Below are the code and all the weights of a small trained network. Each question names an input and a class and asks about switching units off, where a switched-off unit gives its printed mean instead of its output.

import numpy as np


def w(rows, s, z=0):
    codes = np.array(rows[::2]) - 128.0
    scale = np.full(codes.shape[1], s)
    scale[-1] = z or s
    return codes * scale


def f(y):
    return np.maximum(y, 0)


def log_softmax(a):
    a = a - a.max(-1, keepdims=True)
    return a - np.log(np.exp(a).sum(-1, keepdims=True))


def net(x, mask):
    res = np.array(x, float).reshape(1, 5) / 4 @ E
    y = f(res @ A[0][:, :-1].T + A[0][:, -1])
    res = res + np.where(mask, y, B[0][:, -1]) @ B[0][:, :-1]
    return log_softmax(res[-1] @ U[:, :-1].T + U[:, -1])


A, B = {}, {}
E = w([
[130,124,127,129],'x0',
[66,74,63,53],'x1',
[185,161,43,154],'x2',
[199,142,140,10],'x3',
[136,117,130,136],'x4',
],0.013)
A[0] = w([
[108,151,104,182,218],'N0',
[227,186,125,124,102],'N1',
[54,58,99,136,153],'N2',
[147,107,148,70,8],'N3',
[114,97,252,88,99],'N4',
[151,131,151,58,72],'N5',
[118,154,184,137,131],'N6',
[160,157,117,120,117],'N7',
[98,158,101,215,19],'N8',
[105,84,45,71,1],'N9',
[55,57,147,127,112],'N10',
[135,160,174,157,199],'N11',
[159,115,104,113,78],'N12',
[120,108,80,109,97],'N13',
[138,141,191,168,47],'N14',
[143,122,147,75,163],'N15',
[192,161,144,122,100],'N16',
[124,171,192,164,47],'N17',
],0.015,0.0093)
B[0] = w([
[105,48,47,99,251],'N0',
[119,143,218,64,232],'N1',
[68,160,188,40,253],'N2',
[64,14,40,89,169],'N3',
[203,110,48,209,252],'N4',
[141,110,69,151,206],'N5',
[138,110,45,169,185],'N6',
[104,149,141,116,167],'N7',
[219,168,119,254,215],'N8',
[210,132,100,225,213],'N9',
[46,147,196,107,224],'N10',
[201,150,125,164,227],'N11',
[111,190,172,149,150],'N12',
[148,135,47,178,178],'N13',
[97,80,91,110,175],'N14',
[191,157,107,210,221],'N15',
[98,161,219,107,193],'N16',
[87,29,35,69,180],'N17',
],0.0079,0.011)
U = w([
[78,30,3,96,251],'0',
[224,190,77,175,85],'1',
[43,196,254,45,41],'2',
],0.0097,0.0018)

Each question gives the input, the list of numbers given to net, and the class t.
The units are the neurons (one row each of A and B). Each row of codes is followed by its name. A weight is (code - 128) times the scale printed after its matrix; where a second scale follows, it is the last column's (A, B and U).
mask holds one flag per neuron, in row order. A switched-off neuron (its flag False) gives its mean, the last column of its row in B, instead of its output. The means were averaged over made-up inputs and are rounded, as every weight is.
A unit's drop is (log p(t) with every unit on - log p(t) with that unit switched off) / (log p(t) with every unit on - log p(t) with every unit switched off).
The circuit of an input: a set's keep is (log p(t) with only the set's units on - log p(t) with every unit switched off) / (log p(t) with every unit on - log p(t) with every unit switched off). Starting from the 12 units with the biggest drops (on a tie, the unit counted first), units are removed one at a time, each time the one whose removal leaves the highest keep (on an exact tie, the one counted first), for as long as the keep stays at least 0.8.
circuit, biggest first: the units of the circuit, biggest drop first
most important unit: the unit with the biggest drop
top k neurons: the k neurons with the biggest drops, biggest first
drop of u: that unit's drop, to one decimal
input [1,-1,-8,1,-3], class 1: circuit, biggest first : (N4)
input [-3,0,-7,7,-6], class 1: top 4 neurons : (N15; N4; N0; N17)
input [-2,2,-6,-2,0], class 2: top 2 neurons : (N10; N2)
input [8,-3,-8,4,-7], class 1: top 4 neurons : (N4; N0; N15; N11)
input [-7,2,0,-4,7], class 2: top 2 neurons : (N4; N2)
input [4,-7,-1,-6,7], class 0: top 2 neurons : (N17; N0)
input [-3,4,-6,0,3], class 2: top 3 neurons : (N10; N2; N0)
input [-1,7,0,-7,-3], class 2: top 3 neurons : (N2; N10; N4)
input [-5,3,1,7,1], class 1: top 2 neurons : (N15; N0)
input [5,6,2,1,0], class 1: top 4 neurons : (N9; N0; N17; N3)
input [6,8,5,1,0], class 1: top 2 neurons : (N9; N0)
input [-5,-7,-1,0,-2], class 0: top 2 neurons : (N17; N14)
input [0,7,2,2,-3], class 1: top 2 neurons : (N9; N0)
input [-7,7,6,4,-6], class 1: circuit, biggest first : (N9)
input [5,-6,0,-7,2], class 0: top 3 neurons : (N17; N0; N14)
input [-3,-5,-4,0,-2], class 0: top 3 neurons : (N17; N8; N14)
input [2,-8,-2,-8,3], class 0: top 3 neurons : (N17; N0; N14)
input [6,4,1,6,-6], class 1: drop of N0 : 0.8
input [-3,-8,-4,-7,5], class 0: drop of N0 : 0.2
input [6,5,6,6,5], class 1: most important unit : N9
input [-2,-6,2,2,1], class 2: drop of N1 : 0.2
input [3,3,-4,0,-8], class 2: drop of N0 : 0.1
